Below is a small trained network, with its code and all its weights. Each question gives an input and a target symbol and asks what happens when units are switched off, that is, made to give their printed mean instead of their output.

import numpy as np


def w(rows, s, z=0):
    codes = np.array(rows[::2]) - 128.0
    scale = np.full(codes.shape[1], s)
    scale[-1] = z or s
    return codes * scale


def norm(h):
    return h / np.sqrt((h * h).mean(-1, keepdims=True) + 1e-5)


def f(y):
    return np.maximum(y, 0)


def softmax(a):
    e = np.exp(a - a.max(-1, keepdims=True))
    return e / e.sum(-1, keepdims=True)


def log_softmax(a):
    a = a - a.max(-1, keepdims=True)
    return a - np.log(np.exp(a).sum(-1, keepdims=True))


def net(x, mask):
    ids = ['ΘΠΩγζμφ'.index(c) for c in x.split()]
    T = len(ids)
    res = E[ids] + P[:T]
    q, k, v = (norm(res) @ M[0].T for M in (Q, K, V))
    z = softmax(np.where(np.tri(T) > 0, q @ k.T / 2**0.5, -1e9)) @ v
    res = res + np.where(mask[0], z, O[0][:, -1]) @ O[0][:, :-1]
    y = f(norm(res) @ A[0][:, :-1].T + A[0][:, -1])
    res = res + np.where(mask[1:13], y, B[0][:, -1]) @ B[0][:, :-1]
    return log_softmax(norm(res)[-1] @ U[:, :-1].T + U[:, -1])


Q, K, V, O, A, B = {}, {}, {}, {}, {}, {}
E = w([
[156,103,139,58,212,169,194,131,54],'Θ',
[207,100,115,150,182,126,122,118,84],'Π',
[160,148,105,143,176,126,123,56,120],'Ω',
[90,189,121,144,129,169,6,143,125],'γ',
[178,153,116,125,129,125,169,87,105],'ζ',
[120,63,251,168,195,194,156,106,175],'μ',
[169,51,104,40,139,100,172,209,157],'φ',
],0.02)
P = w([
[1,225,127,206,210,48,170,142,155],'0',
[128,83,41,158,59,202,168,95,116],'1',
[165,144,159,69,34,139,182,169,43],'2',
[159,108,89,120,41,153,124,93,98],'3',
[114,67,45,150,61,213,209,134,86],'4',
[180,135,149,97,36,123,128,116,72],'5',
[184,203,156,126,2,69,69,63,110],'6',
[125,106,83,119,80,173,168,112,97],'7',
[127,80,47,110,3,197,135,65,110],'8',
[139,127,48,169,54,144,119,81,127],'9',
[126,121,75,155,70,171,159,98,119],'10',
],0.0063)
Q[0] = w([
[24,77,171,102,50,77,48,237,223],'h0',
[200,117,199,117,173,130,234,144,254],'h0',
],0.0086)
K[0] = w([
[176,38,123,17,3,246,69,83,93],'h0',
[85,1,187,85,151,105,181,71,150],'h0',
],0.0067)
V[0] = w([
[19,173,160,128,182,217,1,136,115],'h0',
[239,9,149,212,204,93,16,234,5],'h0',
],0.0057)
O[0] = w([
[119,159,97,170,108,160,7,207,90,150],'h0',
[215,211,47,96,192,198,180,118,116,253],'h0',
],0.013,0.0045)
A[0] = w([
[144,133,80,138,127,176,71,194,114,150],'n0',
[158,108,181,92,104,139,115,119,24,196],'n1',
[107,199,117,102,99,201,69,226,119,194],'n2',
[191,227,88,186,196,191,182,108,34,253],'n3',
[168,121,60,154,87,147,109,110,70,81],'n4',
[130,160,154,165,148,112,59,46,110,194],'n5',
[62,2,225,150,99,69,171,107,185,36],'n6',
[192,109,112,144,180,155,156,39,113,108],'n7',
[77,202,89,137,103,171,120,161,136,136],'n8',
[116,97,150,162,139,71,199,38,55,211],'n9',
[135,92,112,41,159,87,180,115,121,156],'n10',
[112,112,197,143,190,159,96,142,200,63],'n11',
],0.0091,0.0025)
B[0] = w([
[150,107,204,93,95,107,180,75,126,169],'n0',
[45,155,70,197,124,138,158,109,144,169],'n1',
[169,65,97,157,146,111,86,62,254,165],'n2',
[106,163,190,132,73,141,85,146,135,255],'n3',
[71,138,124,74,167,143,194,162,99,175],'n4',
[123,73,135,153,121,174,200,176,106,158],'n5',
[85,215,215,107,164,186,134,87,66,182],'n6',
[115,154,153,66,111,119,140,189,172,203],'n7',
[186,90,121,128,161,108,67,114,132,147],'n8',
[142,108,33,117,205,48,74,136,169,186],'n9',
[186,86,167,184,47,74,105,155,137,175],'n10',
[162,131,150,176,64,178,225,244,121,147],'n11',
],0.0081,0.016)
U = w([
[44,193,103,97,111,70,122,255,133,3],'Θ',
[197,215,85,99,174,162,144,110,25,140],'Π',
[61,136,2,203,169,118,187,169,106,243],'Ω',
[150,113,99,164,140,146,49,130,153,253],'γ',
[111,143,187,125,169,102,139,33,106,126],'ζ',
[86,133,180,213,65,204,215,132,170,41],'μ',
[172,68,109,146,117,62,191,157,213,119],'φ',
],0.0064,0.0017)

Each question gives the input, a string of symbols that net reads in full, and the target symbol t.
The units are the heads (2 rows each of Q, K, V and O) and the neurons (one row each of A and B). Each row of codes is followed by its name. A weight is (code - 128) times the scale printed after its matrix; where a second scale follows, it is the last column's (O, A, B and U).
mask holds one flag per unit, heads first, then neurons. A switched-off unit (its flag False) gives its mean, the last column of its rows in O or B, instead of its output. The means were averaged over made-up inputs and are rounded, as every weight is.
A unit's drop is (log p(t) with every unit on - log p(t) with that unit switched off) / (log p(t) with every unit on - log p(t) with every unit switched off).
The circuit of an input: a set's keep is (log p(t) with only the set's units on - log p(t) with every unit switched off) / (log p(t) with every unit on - log p(t) with every unit switched off). Starting from the 12 units with the biggest drops (on a tie, the unit counted first), units are removed one at a time, each time the one whose removal leaves the highest keep (on an exact tie, the one counted first), for as long as the keep stays at least 0.8.
units of the circuit, in order: the units of the circuit, biggest drop first
most important unit: the unit with the biggest drop
top k neurons: the k neurons with the biggest drops, biggest first
drop when u is switched off: that unit's drop, to one decimal
input Ω Π ζ ζ Π, target Ω: units of the circuit, in order : (h0, n3, n1, n10)
input Θ Π γ, target γ: units of the circuit, in order : (n2)
input γ Π ζ μ Θ, target γ: units of the circuit, in order : (h0, n2)
input μ ζ Π Π Θ, target μ: units of the circuit, in order : (h0, n9, n1, n2)
input μ Θ Π μ Ω ζ, target μ: units of the circuit, in order : (h0, n9, n2, n1)
input μ γ ζ, target μ: top 2 neurons : (n9, n1)
input μ Π Π μ Π Θ φ γ γ μ Π, target μ: units of the circuit, in order : (h0, n0, n9, n1)
input φ Π Π Θ, target φ: units of the circuit, in order : (h0, n10, n6)
input ζ Π μ φ Π Π Ω, target ζ: top 2 neurons : (n6, n9)
input Ω Ω Ω, target Ω: drop when h0 is switched off : 0.9
input ζ γ ζ Θ Ω γ Π μ Π Π Θ, target ζ: drop when n6 is switched off : 0.6
input Θ φ Π Θ φ Ω, target Θ: drop when h0 is switched off : 0.1
input Ω ζ Π ζ ζ Π Π Ω Π γ Ω, target Ω: drop when n5 is switched off : 0.2
input Ω Π Π μ Ω Θ ζ Θ, target Ω: most important unit : h0
